Here is a tiny trained network, its code and every weight. The questions are about switching its units off for an input and a target symbol, where a switched-off unit gives its printed mean instead of its output.

import numpy as np


def w(rows, s, z=0):
    codes = np.array(rows[::2]) - 128.0
    scale = np.full(codes.shape[1], s)
    scale[-1] = z or s
    return codes * scale


def norm(h):
    return h / np.sqrt((h * h).mean(-1, keepdims=True) + 1e-5)


def f(y):
    return np.maximum(y, 0)


def softmax(a):
    e = np.exp(a - a.max(-1, keepdims=True))
    return e / e.sum(-1, keepdims=True)


def log_softmax(a):
    a = a - a.max(-1, keepdims=True)
    return a - np.log(np.exp(a).sum(-1, keepdims=True))


def net(x, mask):
    ids = ['ΘΛΞΣΨαβγδεζμπτ'.index(c) for c in x.split()]
    T = len(ids)
    res = E[ids] + P[:T]
    r = norm(res)
    for j in range(3):
        rows = slice(3 * j, 3 * j + 3)
        q, k, v = (r @ M[0][rows].T for M in (Q, K, V))
        z = softmax(np.where(np.tri(T) > 0, q @ k.T / 3**0.5, -1e9)) @ v
        o = O[0][rows]
        res = res + np.where(mask[j], z, o[:, -1]) @ o[:, :-1]
    y = f(norm(res) @ A[0][:, :-1].T + A[0][:, -1])
    res = res + np.where(mask[3:15], y, B[0][:, -1]) @ B[0][:, :-1]
    return log_softmax(norm(res)[-1] @ U[:, :-1].T + U[:, -1])


Q, K, V, O, A, B = {}, {}, {}, {}, {}, {}
E = w([
[151,148,206,108,175,65],'Θ',
[117,119,172,141,167,102],'Λ',
[132,127,186,129,223,5],'Ξ',
[104,113,162,151,198,65],'Σ',
[154,127,185,154,150,86],'Ψ',
[131,146,147,116,124,93],'α',
[181,155,215,108,185,16],'β',
[46,212,137,76,136,101],'γ',
[145,187,118,94,65,84],'δ',
[165,187,77,187,154,84],'ε',
[87,119,93,178,32,44],'ζ',
[211,39,71,118,55,100],'μ',
[79,17,119,20,83,100],'π',
[187,109,33,40,180,173],'τ',
],0.0022)
P = w([
[118,114,107,146,96,215],'0',
[187,175,208,72,177,14],'1',
[183,169,188,76,177,2],'2',
[182,180,160,84,134,44],'3',
[162,170,141,83,137,43],'4',
[142,165,112,97,158,22],'5',
[127,154,91,101,159,18],'6',
[102,137,75,121,170,38],'7',
[88,134,43,130,156,53],'8',
[79,109,32,144,170,49],'9',
[70,107,14,146,191,36],'10',
],0.0026)
Q[0] = w([
[110,129,88,99,162,56],'H1',
[158,114,183,131,177,98],'H1',
[126,142,199,153,125,172],'H1',
[149,124,116,116,173,43],'H2',
[118,170,194,116,120,183],'H2',
[120,126,165,157,96,205],'H2',
[148,171,152,102,83,48],'H3',
[146,186,201,132,157,131],'H3',
[172,76,203,131,77,254],'H3',
],0.0083)
K[0] = w([
[104,124,81,144,101,178],'H1',
[85,184,58,100,88,130],'H1',
[158,135,108,98,155,57],'H1',
[118,110,137,158,107,208],'H2',
[105,116,44,132,140,66],'H2',
[143,143,87,93,130,51],'H2',
[161,111,48,70,165,80],'H3',
[137,163,161,115,114,58],'H3',
[156,177,254,142,139,163],'H3',
],0.0081)
V[0] = w([
[87,251,81,155,59,104],'H1',
[208,151,62,209,166,154],'H1',
[134,67,198,253,116,74],'H1',
[50,53,108,198,86,218],'H2',
[85,148,160,163,223,162],'H2',
[232,200,243,101,31,213],'H2',
[235,234,59,151,241,169],'H3',
[215,57,57,242,37,84],'H3',
[83,231,160,229,117,85],'H3',
],0.0046)
O[0] = w([
[83,167,64,191,67,129,203],'H1',
[230,209,115,161,136,205,126],'H1',
[133,144,225,177,151,97,98],'H1',
[120,107,142,104,25,228,253],'H2',
[100,73,137,167,169,206,132],'H2',
[81,224,154,39,172,157,192],'H2',
[223,165,47,172,181,223,136],'H3',
[201,215,216,126,124,89,149],'H3',
[53,217,148,253,78,168,153],'H3',
],0.0053,0.0042)
A[0] = w([
[47,172,138,238,145,157,156],'N1',
[175,182,101,142,206,4,113],'N2',
[117,211,93,41,71,135,33],'N3',
[96,84,220,194,243,171,188],'N4',
[153,120,122,71,188,77,191],'N5',
[99,226,78,26,58,130,6],'N6',
[135,33,134,211,128,117,176],'N7',
[98,116,183,154,128,99,244],'N8',
[248,133,83,93,140,116,79],'N9',
[168,40,149,227,99,154,146],'N10',
[122,140,109,126,234,150,137],'N11',
[126,81,139,185,251,78,76],'N12',
],0.0033,0.0015)
B[0] = w([
[88,170,91,164,124,185,215],'N1',
[227,110,92,134,71,154,178],'N2',
[183,75,92,171,115,96,229],'N3',
[151,156,63,125,77,48,172],'N4',
[105,110,63,130,92,153,175],'N5',
[194,58,92,172,109,71,252],'N6',
[184,135,66,132,84,92,165],'N7',
[83,121,121,132,56,142,186],'N8',
[103,125,128,185,81,131,163],'N9',
[204,135,68,104,78,95,172],'N10',
[81,137,89,113,95,96,156],'N11',
[228,84,83,161,97,4,148],'N12',
],0.0036,0.0029)
U = w([
[56,148,170,86,254,157,101],'Θ',
[113,79,208,117,125,230,74],'Λ',
[155,49,147,239,219,63,102],'Ξ',
[150,9,184,215,114,185,101],'Σ',
[128,160,220,109,156,198,104],'Ψ',
[134,144,117,91,87,151,254],'α',
[126,157,136,148,235,67,114],'β',
[28,83,42,150,112,147,103],'γ',
[114,175,81,113,95,113,173],'δ',
[172,197,103,218,166,190,88],'ε',
[96,183,178,200,52,74,112],'ζ',
[244,150,187,72,105,68,84],'μ',
[99,21,166,53,118,69,97],'π',
[222,82,43,77,184,176,87],'τ',
],0.009,0.0099)

Each question gives the input, a string of symbols that net reads in full, and the target symbol t.
The units are the heads (3 rows each of Q, K, V and O) and the neurons (one row each of A and B). Each row of codes is followed by its name. A weight is (code - 128) times the scale printed after its matrix; where a second scale follows, it is the last column's (O, A, B and U).
mask holds one flag per unit, heads first, then neurons. A switched-off unit (its flag False) gives its mean, the last column of its rows in O or B, instead of its output. The means were averaged over made-up inputs and are rounded, as every weight is.
A unit's drop is (log p(t) with every unit on - log p(t) with that unit switched off) / (log p(t) with every unit on - log p(t) with every unit switched off).
The circuit of an input: a set's keep is (log p(t) with only the set's units on - log p(t) with every unit switched off) / (log p(t) with every unit on - log p(t) with every unit switched off). Starting from the 12 units with the biggest drops (on a tie, the unit counted first), units are removed one at a time, each time the one whose removal leaves the highest keep (on an exact tie, the one counted first), for as long as the keep stays at least 0.8.
units of the circuit, in order: the units of the circuit, biggest drop first
most important unit: the unit with the biggest drop
heads that matter: for each layer, one digit per head in row order, 1 if its drop is at least 0.15 and else 0, layers parted by /
drop when u is switched off: that unit's drop, to one decimal
input μ γ γ δ ε ζ μ γ Ψ μ Σ, target μ: heads that matter -> 001
input μ δ τ ζ ζ α ε μ Λ, target μ: most important unit -> H3
input π ζ μ α ζ α γ μ π ζ δ, target π: units of the circuit, in order -> (H1, H3)
input γ γ γ Θ δ, target γ: units of the circuit, in order -> (H3, H1)
input ζ γ γ Θ Λ Θ π α Σ Λ Ψ, target ζ: units of the circuit, in order -> (H1, H3)
input γ β δ Σ Σ, target γ: units of the circuit, in order -> (H1, H3)
input μ γ μ Ψ Σ β, target μ: heads that matter -> 100
input Ξ δ γ Ψ π τ Θ μ Ψ ζ Ξ, target Ξ: heads that matter -> 010
input ε γ γ, target ε: heads that matter -> 100
input Ξ Θ α δ ζ ζ ζ, target ζ: heads that matter -> 001
input π π α Θ π γ π Θ, target π: heads that matter -> 000
input Σ β Λ μ Ψ τ γ τ Θ, target τ: heads that matter -> 001
input ε μ τ Σ γ Θ γ Ξ ε Θ, target ε: heads that matter -> 000
input ζ Θ Θ γ μ Σ Λ Λ, target ζ: most important unit -> H1
input ε ζ Ξ π γ ε Ψ, target ε: heads that matter -> 100
input π Σ μ, target π: heads that matter -> 100
input μ Λ γ ζ Ψ π μ γ Θ ε Ξ, target μ: units of the circuit, in order -> (H3, H1)
input ε β Ξ δ, target ε: heads that matter -> 101
input Σ ζ Ξ, target Σ: heads that matter -> 010
input γ γ Θ α, target γ: units of the circuit, in order -> (H3, H1)
input γ π Θ Λ ζ α, target γ: heads that matter -> 100
input Θ γ π, target π: units of the circuit, in order -> (H1)
input ζ Θ Σ ζ ζ γ γ, target ζ: units of the circuit, in order -> (H3, H1)
input γ β δ β, target γ: units of the circuit, in order -> (H1, H3)
input τ γ Σ α Σ Σ, target τ: drop when H1 is switched off -> 0.2
